Each row is followed by its class.
-10  8  52  -3  -25  11  3  -23  22  -18  1  -52  12  0  10  15  22  -13  19  -16  34  -3  49  -2  23  35  1  -23  -25  4  37  -29  11  -14  -34  -6  21  -15  -33  5  -15  -9  5  15  -10  -28
[53]
-13  -22  25  -8  9  -31  -20  4  -39  -33  -22  -26  27  -12  9  26  1  19  -5  50  -1  28  40  -25  28  -36  -33  -35  2  0  -1  7  14  -32  28  19  41  0  7  32  -8  17  -28  -57  -3  -15
[55]
-36  -1  13  21  34  4  -4  9  -19  -19  6  -2  -11  -2  -9  27  32  -2  -13  74  14  20  52  -31  31  -32  -34  -14  -30  2  -10  -34  -1  -31  -6  3  64  30  4  8  0  11  -8  -25  -9  -18
[55]
-28  -17  30  24  6  -4  -28  39  -37  -11  -37  31  -10  -29  -25  -41  -19  23  -23  65  -34  3  47  -26  40  -63  6  17  -28  -27  -31  -11  -30  -61  19  -14  88  12  81  21  -20  50  -29  -43  -2  -16
[52]
-36  -42  10  -8  -17  -12  -32  38  -13  0  -25  17  39  -15  -24  9  7  34  -1  58  -19  -12  -9  -16  58  -32  -11  -25  27  -29  -10  3  10  -38  15  -10  33  14  32  26  -17  22  -28  -38  7  -17
[52]
-28  -4  36  13  -19  23  -12  -19  32  10  28  -10  -2  2  -14  12  29  -16  22  -7  34  -32  9  -6  16  29  -2  -9  -31  -6  41  -41  16  -2  -55  -6  10  -69  -28  -2  -10  -11  15  59  -10  -23
[53]
-19  -15  27  -8  7  -29  9  1  -40  -16  -10  -30  23  -11  6  29  15  21  -9  57  19  30  51  -30  32  -37  -36  -16  -30  3  -4  -2  8  -31  38  2  44  -2  -2  31  -11  11  -24  -50  -7  -18
[55]
-4  2  17  -1  0  3  15  -28  0  -14  12  -33  5  11  13  18  24  -11  10  -12  22  -13  23  -14  -1  9  -7  -18  -16  8  26  -11  6  1  -15  0  -1  -9  -30  4  3  -6  36  7  -16  -20
[53]
-20  10  33  5  -16  18  5  -24  23  -7  21  -38  12  2  -13  -12  17  -14  23  -27  27  -36  61  -6  10  14  22  6  -58  -4  34  -32  -19  -12  -47  -7  11  -20  -21  6  10  -11  14  54  -20  -23
[53]
-71  -28  9  1  0  -9  -49  16  -3  9  44  -1  17  -28  -52  79  28  15  16  67  55  -18  12  -46  53  9  -44  -40  -37  -4  75  -73  9  -5  -42  11  79  17  -36  -3  4  -34  -10  -7  -40  -26
[52]
-11  5  44  -17  -15  -5  13  -28  11  -17  6  -47  6  -3  4  -4  6  -11  26  -27  25  -19  48  -10  10  30  16  -24  -25  -2  30  -10  -3  -13  -17  -19  -9  -46  -32  15  -15  13  0  25  -12  -27
[53]
-27  10  23  20  -12  -3  26  -42  -1  -16  60  -34  -2  9  0  4  38  -23  27  -14  48  -53  52  -4  -5  47  5  -9  -56  11  64  -26  -60  4  -38  2  -21  -21  -62  29  15  -6  24  56  -53  -18
[53]
31  0  16  -6  7  -27  -9  -23  -22  7  -35  -11  22  -23  28  12  -58  13  4  -26  -9  36  26  2  -16  10  -1  -5  -23  10  5  -9  15  -13  30  23  54  -18  -11  13  4  -12  -31  -55  -1  5
[49]
-5  -18  19  -15  14  -28  8  -5  -47  -10  -24  -15  15  -12  11  2  -22  19  -10  49  -13  20  30  -6  16  -35  -21  -24  -28  -7  0  17  -3  -39  48  -2  33  -5  17  36  -2  26  -29  -58  7  -15
[55]
-18  36  41  1  -15  18  5  -21  24  -33  -3  -46  -9  14  17  8  45  -28  8  -17  16  -1  71  -13  10  17  0  -18  -17  13  25  -41  19  -12  -39  -7  36  0  -23  -8  -10  -8  17  22  6  -29
[53]
-9  5  3  1  -5  2  25  -30  -6  0  35  -14  -12  -5  5  3  14  -14  20  -18  33  -24  38  -5  -14  31  14  8  -44  15  33  -19  -23  10  -17  -4  -24  -14  -38  14  15  -9  22  32  -19  7
[53]
-18  41  35  9  -7  15  -8  -26  35  -6  11  -42  -20  8  7  -8  18  -21  27  -35  31  -31  38  -3  -16  37  21  1  -34  2  29  -45  -12  0  -58  -7  17  -12  -42  -6  -13  -20  19  45  -13  -18
[53]
-26  4  40  3  -26  1  22  -34  -1  -18  33  -19  8  10  -1  -14  27  -15  39  -11  27  -43  50  -12  22  27  16  -9  -57  -7  40  -10  -9  -10  -34  -24  -18  0  -27  33  -1  11  13  39  -22  -29
[53]
-28  -17  15  -1  1  -3  0  -3  -14  -5  -2  5  14  -9  -2  21  2  12  4  34  9  15  34  -19  12  -11  -5  -17  -16  -8  17  -15  -6  -25  -5  3  37  2  -3  14  -6  8  -10  -22  -2  -20
[55]
-6  -32  6  -11  3  -50  8  16  -47  -3  -19  -22  31  -15  -2  17  -5  13  1  49  -8  26  27  -21  20  -15  -32  -20  -13  -10  7  7  5  -37  55  6  25  -1  8  34  -5  18  -26  -52  -1  -20
[55]
-34  -20  21  -5  7  -19  -5  -2  -18  -24  1  -20  11  -6  -9  27  28  14  5  59  22  8  54  -37  43  -26  -29  -34  -46  -6  34  -24  0  -39  3  -1  50  4  -3  29  -6  2  -13  -30  -17  -16
[55]
-43  -44  35  -14  14  -33  -18  9  -39  4  -4  -11  25  -28  -20  36  -4  36  7  80  21  16  42  -50  60  -12  -10  -29  -46  -5  40  -24  -8  -55  19  -8  64  9  -5  41  -9  4  -16  -46  -22  -25
[55]
-20  -5  11  3  5  14  8  -6  8  -12  21  -8  11  8  -4  22  33  -14  7  14  26  -15  -2  -22  19  6  -21  -17  -9  -3  27  -14  6  -5  -23  2  23  8  -1  1  -1  7  15  17  -15  -14
[53]
-2  20  24  30  -8  18  6  -27  25  -4  16  -25  -13  7  4  -5  8  -10  12  -35  9  -27  48  5  -29  15  19  3  -34  -5  22  -30  -11  -4  -23  -6  24  -10  -30  14  -5  -3  10  22  -10  -26
[53]
13  1  21  -7  -8  -18  -33  -9  -4  15  -38  -20  17  -18  4  -9  -48  21  6  -29  -21  11  17  3  3  8  16  1  0  -5  -1  -7  18  -19  12  5  44  -8  0  -4  -13  -3  -29  -37  12  4
[49]
9  24  30  1  -15  11  -1  -29  16  -8  -8  -41  0  4  5  -24  1  -13  16  -42  12  -11  41  -11  -12  30  21  2  -33  -20  21  -18  3  -3  -21  -2  11  -26  -22  5  -12  -10  10  32  -4  -7
[53]
-5  37  33  -4  -2  6  30  -40  17  -10  8  -49  -17  12  17  -21  10  -29  9  -41  -39  -18  75  -5  -13  14  25  6  -49  5  21  -24  -5  -14  -22  -8  15  -22  -24  12  -7  -3  9  27  -14  -22
[53]
-11  8  29  14  16  9  19  -14  -19  -29  -13  -32  -22  5  19  21  43  -16  -14  21  24  18  86  -25  -1  -21  -17  -6  -45  20  27  -26  2  -31  4  1  55  9  -7  24  -6  8  -1  -29  -3  -12
[55]
-50  -45  10  -10  -20  -11  -48  47  10  2  -4  31  31  -36  -46  -6  13  36  6  62  -18  -14  -20  -18  64  -19  -8  -13  8  -44  -4  -3  -12  -37  -11  -21  29  6  46  1  -24  22  -26  -9  2  -21
[52]
